Moves between objects:
J880: po>J436, ve>J612
J682: po>J459, ve>J469
J67: po>J436, ve>J542
J567: po>J512, ve>J944
J943: po>J974, ve>J204
J589: po>J974, ve>J19
J811: po>J574, ve>J528
J772: po>J417, ve>J91
J695: po>J584, ve>J864
J156: po>J459, ve>J254
J417: po>J318, ve>J955
J720: po>J195, ve>J417
J963: po>J682, ve>J619
J637: po>J461, ve>J328
J526: po>J717, ve>J461
J306: po>J276, ve>J974
J512: po>J393, ve>J190
J18: po>J507, ve>J182
J574: po>J526, ve>J968
J974: po>J209, ve>J695
J944: po>J715, ve>J190
J490: po>J337, ve>J354
J459: po>J465, ve>J715
J254: po>J24, ve>J682
J276: po>J457, ve>J864
J190: po>J678, ve>J315
J24: po>J182, ve>J720
J678: po>J526, ve>J306
J542: po>J24, ve>J595
J216: po>J660, ve>J619
J595: po>J720, ve>J772
J19: po>J328, ve>J880
J209: po>J589, ve>J256
J886: po>J528, ve>J943
J218: po>J447, ve>J619
J528: po>J216, ve>J934
J968: po>J203, ve>J315
J614: po>J856, ve>J218
J856: po>J968, ve>J526
J911: po>J567, ve>J532
J240: po>J715, ve>J337
J660: po>J728, ve>J934
J934: po>J574, ve>J856
J307: po>J704, ve>J309
J704: po>J328, ve>J469
J447: po>J315, ve>J276
J624: po>J240, ve>J113
J318: po>J19, ve>J704
J612: po>J18, ve>J204
J337: po>J648, ve>J660
J195: po>J542, ve>J318
J728: po>J692, ve>J856
J457: po>J218, ve>J886
J436: po>J584, ve>J18
J465: po>J156, ve>J963
J315: po>J614, ve>J728
J676: po>J354, ve>J512
J461: po>J959, ve>J292
J507: po>J465, ve>J67
J101: po>J461, ve>J749
J91: po>J955, ve>J156
J692: po>J811, ve>J490
J469: po>J156, ve>J465
J619: po>J785, ve>J203
J309: po>J469, ve>J459
J113: po>J337, ve>J216
J292: po>J209, ve>J637
J393: po>J465, ve>J911
J955: po>J612, ve>J715
J785: po>J309, ve>J315
J715: po>J963, ve>J648
J204: po>J695, ve>J678
J584: po>J943, ve>J717
J182: po>J67, ve>J195
J656: po>J772, ve>J704
J289: po>J19, ve>J507
J256: po>J959, ve>J67
J648: po>J624, ve>J692
J717: po>J204, ve>J695
J203: po>J785, ve>J614
J532: po>J944, ve>J574
J328: po>J864, ve>J436
J26: po>J886, ve>J589
J749: po>J292, ve>J589
J959: po>J18, ve>J209
J864: po>J589, ve>J289
J354: po>J619, ve>J660

The rows follow the links: the fewer symbols apart two objects are, the more alike their rows tend to be.

Each row is also shifted at random along 6 hidden directions that mean nothing.

The rows of 87 objects, shuffled:
Each row is one object's numbers.
1: -8 -12 9 -50 -12 34 -18 -9 22 -19 19 -3 -23 8 -35 17 -4 -5 21 -23 -16 -4 -3 -12 15 -20 20 18 -19 33 -11 4 -25 -13 -6 13 -10 -46
2: 86 31 18 10 46 22 -56 -39 50 -31 -14 18 -111 53 -20 22 -11 3 32 -76 15 64 15 14 -15 -9 -30 -16 43 11 21 15 -5 -26 -26 40 25 10
3: 53 -2 -34 15 -63 -18 -27 -7 -6 24 -6 5 7 6 1 20 52 -13 14 -26 -25 1 11 -28 15 -12 -4 0 0 -8 41 -24 -14 -19 39 0 22 12
4: 9 21 -39 -1 -33 3 23 52 -5 -2 -8 1 69 40 -18 17 -26 50 -24 32 28 -45 -17 -3 -10 -15 13 25 -37 39 -16 -9 -43 1 3 -28 -19 -2
5: 61 -26 26 -7 -117 44 -41 -23 -27 48 10 32 -33 1 -43 -4 114 -65 28 -19 -55 30 46 21 2 21 -10 24 15 47 27 -50 -38 -70 -13 47 29 -9
6: 20 -33 -30 18 64 -11 21 53 25 -6 -42 2 -2 11 43 -48 -36 47 0 32 -25 -9 -41 -39 -7 -44 1 -37 2 -50 9 27 17 32 31 -35 3 3
7: 67 42 2 22 0 -10 -17 -35 -43 36 -17 17 24 8 1 -9 10 -32 -6 -2 8 16 40 37 -30 40 -41 6 8 -8 25 -41 50 -8 -21 3 19 22
8: 58 -4 0 -20 -11 69 21 -13 13 -4 20 0 -1 1 -13 -3 29 -16 22 2 -43 7 14 -15 -20 19 37 10 44 17 -17 10 34 -16 -29 -11 -6 -18
9: -55 10 22 7 -30 -2 44 23 0 11 35 -12 22 41 -38 21 12 5 -22 9 18 -2 -18 -6 -24 -3 18 18 -7 31 -42 38 -41 11 -16 19 -31 5
10: -69 -33 -20 -15 5 -36 30 -19 -32 6 5 -12 59 -82 53 -39 -16 -16 11 42 -20 -19 12 -18 31 21 28 -13 -21 -35 2 6 81 50 38 -23 -21 -19
11: -61 23 16 44 35 40 56 8 -5 38 -24 20 7 114 27 -50 30 61 3 9 -55 28 -50 -1 -103 20 3 -30 65 -7 -39 42 32 5 -51 -38 -1 44
12: 38 39 -9 -41 23 2 -5 -43 -3 10 25 -3 40 38 -26 32 -28 -11 -3 -13 -23 -2 -15 -12 -14 -4 18 15 -2 -10 1 1 27 17 -18 -24 -16 -29
13: 83 -42 -26 8 -28 8 -37 19 25 -26 -15 -10 -50 -76 18 8 35 -24 15 -16 -4 -8 27 -24 59 -18 -4 -10 13 -20 41 -28 -15 -36 42 7 34 0
14: -34 -1 14 8 4 -68 -10 -16 11 -16 43 -7 -21 -32 -14 37 -23 -20 -30 -5 47 18 -11 1 43 -17 9 11 -12 -11 -4 27 -41 33 17 38 -29 15
15: 28 25 -6 -23 -29 61 36 34 17 -3 11 -19 38 50 -38 32 15 23 -4 -4 -11 -41 -14 -29 -36 -9 28 17 1 35 -36 10 -27 -26 -22 -31 -5 -24
16: -75 -7 -16 -23 -56 2 -1 -22 -9 -22 21 -28 23 -67 10 34 26 -22 21 -18 12 -34 25 -20 45 19 22 6 -18 9 3 -15 14 -13 30 -4 3 -19
17: 24 -57 8 -17 35 -15 1 -10 19 -2 8 -17 -33 -67 18 -29 6 -49 19 2 -41 20 7 -46 39 -25 15 -26 9 -59 24 30 43 36 39 17 0 -32
18: -11 -12 16 12 94 -3 9 43 26 -35 -43 -23 -39 -14 39 -25 -52 39 -7 2 26 -12 -31 -2 -5 -22 -30 -42 -2 -47 -6 21 3 8 7 -15 23 9
19: 66 -36 11 -26 45 -44 -31 -20 -25 33 -7 14 7 -48 6 -44 -29 -54 -18 33 -39 14 -2 8 28 -20 -17 -1 -26 -56 39 -29 26 32 17 3 1 -30
20: -38 16 -7 5 -75 32 -3 9 7 0 3 -22 -7 31 -16 51 71 11 23 -60 -11 -24 0 -32 -6 -4 2 -6 6 21 1 -10 -39 -55 15 -5 33 4
21: -21 -8 -12 -28 12 -67 -53 -86 3 -16 37 -11 -28 -56 15 36 -9 -51 25 -54 -12 28 10 -33 71 -15 14 -11 -10 -52 45 8 39 38 52 25 -5 -18
22: -7 -40 3 32 -19 6 1 -9 -6 10 -3 22 -31 -52 33 -47 46 -18 7 26 -21 27 14 15 11 32 8 -9 48 -8 2 -4 13 -9 -5 9 3 33
23: -61 -30 6 -2 -21 20 54 51 -2 -11 4 -46 29 -50 16 -1 21 2 -4 15 4 -47 -1 -34 8 2 18 -13 -11 -10 -27 15 5 -1 16 -19 4 -12
24: -45 18 11 -9 36 76 68 83 14 -14 -13 -38 33 61 -4 3 -17 67 -18 13 1 -57 -47 -19 -62 -13 7 -12 3 16 -61 24 -20 -21 -39 -57 4 -14
25: -131 49 -11 -16 -64 -73 -23 -23 -40 -3 23 -38 62 -27 -6 91 -1 -4 -17 -44 65 -52 8 -5 46 5 -16 12 -75 3 12 -34 -38 -9 45 0 10 2
26: 142 46 -7 -24 12 28 5 32 -35 12 8 -22 79 -39 -31 38 -23 -35 -69 42 33 -60 19 31 -1 20 -18 39 -7 -9 -5 -70 -4 -36 -44 -53 13 -6
27: -37 24 -16 27 30 -55 -17 -10 16 14 -32 -5 -18 87 28 13 -1 46 22 -60 -22 18 -46 -45 -22 -46 -26 -54 -6 -47 33 32 7 22 47 -9 27 18
28: -62 -37 14 -18 -23 -29 -5 -4 -30 33 -5 14 19 -13 0 -34 9 -21 7 18 -29 2 -4 5 12 -9 -8 -1 -43 -6 14 -15 -4 14 23 18 -1 -24
29: 4 24 -12 29 22 -54 -40 -58 -13 4 -9 19 -18 -14 35 4 -5 -9 -4 -20 9 32 4 21 13 19 -25 -13 25 -37 33 -16 27 7 11 2 11 42
30: -84 17 -2 18 -37 -60 -45 -53 -4 -28 -7 5 -36 -28 16 33 2 -1 32 -54 60 17 38 20 40 21 -23 -5 -27 20 27 -8 -6 -1 41 52 11 20
31: 97 28 8 -9 48 33 -26 8 19 -9 -1 -22 -37 14 -7 38 2 -7 -14 -39 -13 -4 -21 -13 -6 -24 -19 -12 32 -37 12 -14 -12 -36 -22 -32 33 1
32: 18 -48 35 25 57 -8 25 15 37 1 9 -12 -71 -5 18 -37 20 -16 5 -7 -39 46 -30 -41 -6 -31 4 -44 47 -55 -1 68 13 32 12 21 2 7
33: -9 -38 -32 26 -120 10 14 25 -8 27 -20 3 19 -20 11 -14 95 -6 39 -2 -30 -17 36 -33 13 9 12 -4 -6 25 25 -18 -10 -34 48 11 20 5
34: 14 56 6 2 93 -12 -2 -7 8 -14 -20 9 2 70 -6 1 -88 41 -17 -2 44 8 -19 33 -44 -2 -26 -2 -10 -1 -16 15 24 31 -35 -8 -12 8
35: 108 41 -20 -5 15 94 35 66 2 1 -12 -11 49 48 -22 12 -6 39 -36 29 -1 -51 -12 6 -57 5 2 20 25 20 -36 -28 -11 -51 -63 -71 13 3
36: -31 86 -23 26 -61 -49 -9 -77 -81 71 19 25 94 52 0 38 38 -13 -27 -5 -9 6 7 33 -38 57 -13 23 7 -1 17 -48 29 -2 -18 -30 -5 56
37: 97 13 6 -20 68 55 -4 35 30 -28 -6 -23 -27 4 -11 20 -27 11 -22 -7 0 -22 -27 -7 -7 -22 -6 -6 27 -24 -15 -8 -16 -31 -34 -41 21 -12
38: 56 20 -9 -12 0 66 30 43 3 -3 1 -27 35 2 -13 19 13 7 -21 15 -8 -45 -2 -11 -24 6 12 8 22 2 -25 -16 2 -36 -33 -49 12 -8
39: -72 -4 -3 19 33 -41 38 -4 -47 38 0 15 64 -10 40 -52 -27 12 -38 67 -15 -3 -31 24 -19 24 5 -3 4 -33 -13 3 36 45 -8 -35 -28 27
40: 47 26 -17 8 35 -37 -14 16 -18 -6 -25 -15 35 -38 18 10 -47 -5 -34 12 44 -34 12 16 16 0 -39 -3 -28 -35 24 -40 9 1 16 -22 23 9
41: -26 20 12 -44 -30 -20 -37 -49 -18 20 33 16 11 48 -47 40 -3 -20 5 -32 -14 12 -9 6 6 -14 6 26 -39 24 10 -12 -30 -1 -1 21 -11 -30
42: -62 0 7 25 -22 33 11 2 17 -20 7 19 -35 29 1 -7 18 39 8 2 7 25 -15 24 -17 20 23 9 39 48 -35 20 -33 -16 -34 7 -17 30
43: 39 24 -21 21 35 4 18 31 9 21 -31 1 18 97 4 -11 -8 54 -3 -9 -31 -6 -42 -32 -52 -36 -16 -28 6 -24 5 18 7 10 4 -38 16 12
44: 144 13 6 31 -53 109 19 33 0 24 -38 21 -11 31 -24 -34 71 -15 28 11 -11 6 69 31 -65 50 -21 15 49 62 -10 -33 25 -69 -57 6 34 13
45: 15 27 -6 -35 58 -10 -45 -69 35 -43 41 7 -47 21 -9 45 -54 12 4 -42 4 37 -35 -4 23 -15 29 7 27 -10 -5 27 -1 19 -17 -2 -28 -3
46: 19 -14 28 0 -16 -30 -61 -51 4 10 25 30 -76 -5 -21 10 30 -45 -1 -32 -13 58 -1 19 33 -7 -13 9 16 -5 28 -8 -46 -15 0 54 5 19
47: -13 -32 26 1 58 -32 16 19 37 -25 25 -19 -48 -23 1 -6 -33 -6 -14 7 16 22 -27 -27 25 -38 13 -15 3 -30 -15 62 -16 45 16 28 -26 -6
48: -20 -23 -19 0 62 -40 -6 -6 6 -46 8 10 -2 -83 39 -24 -80 19 -34 61 45 -2 -16 35 52 12 21 11 -1 -16 -14 6 2 38 -1 -11 -38 17
49: 95 -1 19 -46 13 50 -7 9 14 -1 27 20 1 27 -63 4 -32 -19 -24 28 -8 5 -7 25 -11 -14 20 44 -4 40 -21 -8 -33 -10 -54 3 -28 -36
50: -2 8 -18 20 -65 62 25 46 21 8 -21 -2 1 83 -15 10 60 48 28 -27 -28 -19 -11 -31 -45 -12 9 -7 14 44 -14 10 -36 -44 -3 -17 21 6
51: -67 22 -12 27 17 -82 -37 -21 3 -34 -10 -5 -25 -17 22 30 -43 25 -8 -32 74 3 -2 16 41 -10 -28 -10 -28 -13 20 0 -26 18 39 24 3 32
52: 93 22 13 -10 -10 -36 -25 -12 7 -14 57 -3 -16 -30 -58 62 -18 -49 -47 -2 60 16 15 20 42 -6 7 45 -8 14 1 -2 -60 0 -12 40 -27 7
53: 35 28 -42 -8 24 -77 -33 -7 0 -5 2 -1 40 8 -5 37 -65 16 -36 4 33 -21 -24 -12 36 -40 -5 11 -49 -29 30 -13 -25 33 38 -15 -13 3
54: -77 8 23 -10 -34 -33 -26 -39 -31 53 5 18 4 70 -20 5 36 -8 14 -38 -48 22 -26 -6 -20 -15 -19 -7 -30 -4 19 -4 -21 3 11 18 10 -6
55: 102 4 38 22 41 2 -12 -21 35 14 27 0 -84 42 -21 11 34 -34 -6 -45 -38 68 -24 -29 -19 -28 -5 -20 66 -43 11 46 -9 2 -19 25 10 20
56: 72 50 -16 -39 13 -3 -41 -68 -11 -7 40 0 20 4 -21 62 -24 -28 -10 -29 -6 4 -1 -1 16 8 17 25 13 -7 11 -22 23 -2 -20 -22 -11 -9
57: -91 1 -15 31 -26 -14 4 12 7 -11 -29 -19 -8 2 35 12 32 34 20 -35 11 -20 -1 -23 3 -1 -17 -31 -6 -10 9 4 -8 -18 38 -3 31 24
58: 75 11 10 -40 -14 -2 -33 -44 -22 34 25 6 10 16 -39 21 12 -56 0 -19 -39 14 11 -3 6 -8 0 18 -14 -8 26 -27 7 -5 -7 8 1 -36
59: 6 28 -20 42 -50 30 49 37 -55 59 -48 -5 89 36 27 -27 58 19 -2 21 -28 -43 17 1 -67 38 -28 -14 4 -3 1 -41 43 -32 -7 -52 40 29
60: -19 -8 24 -4 70 -49 -2 -15 35 -21 38 -26 -52 -2 0 26 -32 -12 -12 -32 3 32 -39 -38 25 -41 13 -25 13 -50 -2 63 -5 47 17 20 -19 0
61: 21 -43 18 -34 16 26 -6 16 12 4 0 11 -19 -8 -17 -37 -9 -17 8 22 -31 11 -4 4 6 -18 8 6 -13 9 -1 0 -10 3 -9 12 -9 -37
62: -32 53 4 20 19 -17 -18 -16 20 -11 -21 1 -33 99 -7 33 -16 46 22 -68 30 21 -11 0 -39 -14 -33 -20 -4 15 8 21 -12 0 -1 14 19 20
63: 14 2 -7 21 47 -68 -40 -54 -6 -5 8 18 -27 -46 36 -4 -29 -16 -23 3 9 37 -12 23 38 7 -10 -7 24 -51 27 -5 16 25 10 2 -8 41
64: -59 7 16 14 69 -77 -60 -65 24 -38 4 8 -90 -5 27 17 -49 13 10 -58 37 57 -21 14 36 -12 -23 -31 7 -32 22 26 -5 27 22 42 -1 28
65: 7 14 -19 -28 -10 61 38 15 -8 -14 17 -15 58 -14 -8 7 -11 6 -5 31 0 -41 9 2 -14 26 38 25 4 29 -38 -7 25 -7 -32 -40 -21 -22
66: -3 -25 -3 25 -34 2 14 12 -24 0 -31 8 13 -82 28 -47 16 -27 15 42 32 -8 71 40 14 53 -17 6 -6 22 9 -31 40 -8 6 22 6 9
67: 49 35 -6 12 22 -25 -4 -12 -33 17 -27 6 43 -9 8 -12 -34 -14 -11 19 35 -3 39 37 -14 31 -35 8 -20 -5 17 -31 48 11 -6 3 6 7
68: -66 -28 -8 -47 16 50 45 35 23 -53 23 0 29 -23 -6 -16 -68 48 -5 63 28 -35 -16 16 11 7 58 37 -23 59 -69 26 -16 20 -32 -17 -60 -37
69: 16 -67 -22 44 7 45 41 77 13 -5 -66 -10 -13 -66 73 -82 36 22 22 46 -29 -24 15 -22 -1 4 -6 -44 30 -30 10 -4 37 -15 27 -33 34 14
70: -4 39 -18 -23 -18 -38 -15 -73 -42 31 34 -6 63 -8 -1 37 5 -39 0 -19 -21 -1 12 -12 15 20 10 10 -12 -28 22 -19 58 22 13 -18 -7 -9
71: 34 -12 13 -48 72 -52 -76 -58 11 -10 21 13 -51 -6 -11 15 -58 -31 -1 -31 -21 40 -30 -3 51 -48 -9 -4 -19 -47 38 -1 -6 32 15 17 -5 -33
72: 39 -34 -17 32 -19 -35 -16 21 -16 2 -48 -7 1 -105 43 -30 15 -40 10 18 29 -15 61 10 45 11 -39 -15 -19 -31 49 -42 30 -5 55 18 34 8
73: 18 21 1 24 -12 -15 3 -21 -42 37 -30 11 35 -8 19 -25 13 -28 10 8 8 3 50 28 -26 42 -34 -5 -5 -4 18 -29 63 4 0 5 16 15
74: 37 -20 2 -57 63 -1 -27 -12 25 -37 23 1 -22 -24 -20 4 -78 -8 -7 14 3 2 -16 0 38 -30 23 17 -24 -7 -3 9 -1 33 -7 4 -31 -48
75: 70 -34 28 -22 30 23 -42 -15 16 18 -7 25 -68 24 -18 -33 17 -24 16 -14 -64 42 -14 1 -3 -30 -12 -15 18 -20 23 -3 -12 -13 -11 17 17 -21
76: -90 -19 26 22 -4 37 32 36 18 -23 -27 8 -32 14 12 -40 1 43 20 13 30 1 4 30 -31 21 -6 -9 6 49 -42 23 -20 -12 -22 20 -3 13
77: -62 -12 8 -7 -24 14 -10 -28 9 7 -6 -26 -30 2 23 14 68 -14 51 -69 -62 3 -5 -56 0 -13 0 -46 21 -35 23 6 24 -22 32 -9 42 -12
78: 95 -38 -26 -30 29 57 18 88 18 -53 -12 -24 22 -99 7 -11 -58 11 -34 72 39 -68 15 11 47 -10 18 26 -12 15 -18 -36 -19 -20 -11 -44 -8 -35
79: 64 37 7 3 24 5 -45 -28 23 -32 0 15 -53 24 -25 27 -33 3 6 -32 52 31 28 41 1 7 -22 15 10 36 6 -8 -10 -13 -28 31 3 10
80: -28 -45 9 -24 81 -15 22 -7 -1 20 -12 -11 2 -8 38 -58 -26 -9 20 14 -71 11 -31 -46 -5 -31 7 -47 -4 -73 12 36 73 59 29 -22 0 -38
81: -31 -11 31 -20 31 29 2 10 19 13 -6 19 -30 90 -28 -22 -7 33 6 -7 -43 22 -49 1 -45 -32 -3 -5 -5 13 -22 25 -38 -2 -30 7 -7 -20
82: 54 77 5 17 107 -49 -29 -64 -9 20 1 25 -6 94 6 14 -64 24 -39 -22 0 46 -54 30 -47 0 -32 -11 35 -49 8 7 24 31 -44 -26 -9 47
83: -29 45 -10 22 33 -65 13 -21 -45 32 16 11 71 19 11 2 -45 12 -61 43 22 0 -32 37 -19 18 -5 14 -2 -27 -9 -8 11 41 -21 -32 -30 41
84: 48 15 34 -10 74 31 43 30 28 13 22 0 -3 91 -42 -8 -34 23 -36 20 -20 21 -60 -7 -63 -30 17 1 25 -3 -45 55 -18 22 -56 -12 -29 -6
85: -72 53 -14 -18 -37 -30 -31 -65 -10 -6 33 -29 17 15 -7 87 23 -8 14 -75 2 -11 -4 -30 21 2 5 1 -11 -12 16 -10 -1 -15 23 -10 13 4
86: -11 14 -7 15 -21 -10 -26 -24 -4 -23 -4 15 -23 -32 6 6 -6 -5 7 -6 51 12 40 40 22 32 -12 14 1 29 6 -19 1 -12 -3 29 -1 22
87: -41 5 1 37 -58 37 32 43 -25 25 -39 -15 29 13 19 -12 69 18 16 -4 -8 -33 25 -7 -38 27 -27 -15 0 15 -5 -24 13 -42 7 -17 43 19

Some objects, each with its row:
J963 39
J354 49
J612 18
J656 86
J306 38
J934 80
J864 35
J195 2
J749 3
J695 31
J584 25
J692 61
J318 30
J682 42
J589 13
J624 54
J315 8
J720 34
J856 12
J772 66
J276 85
J447 65
J715 46
J307 36
J574 17
J911 55

Row, symbols taken left to right, then the row they reach:
64 po po po po: 51
29 po ve ve po po: 83
63 ve ve ve: 68
76 ve ve po po ve ve: 41
16 ve po ve ve po: 21
59 po po po ve po: 69
47 po ve ve po: 70
19 ve po ve po: 45

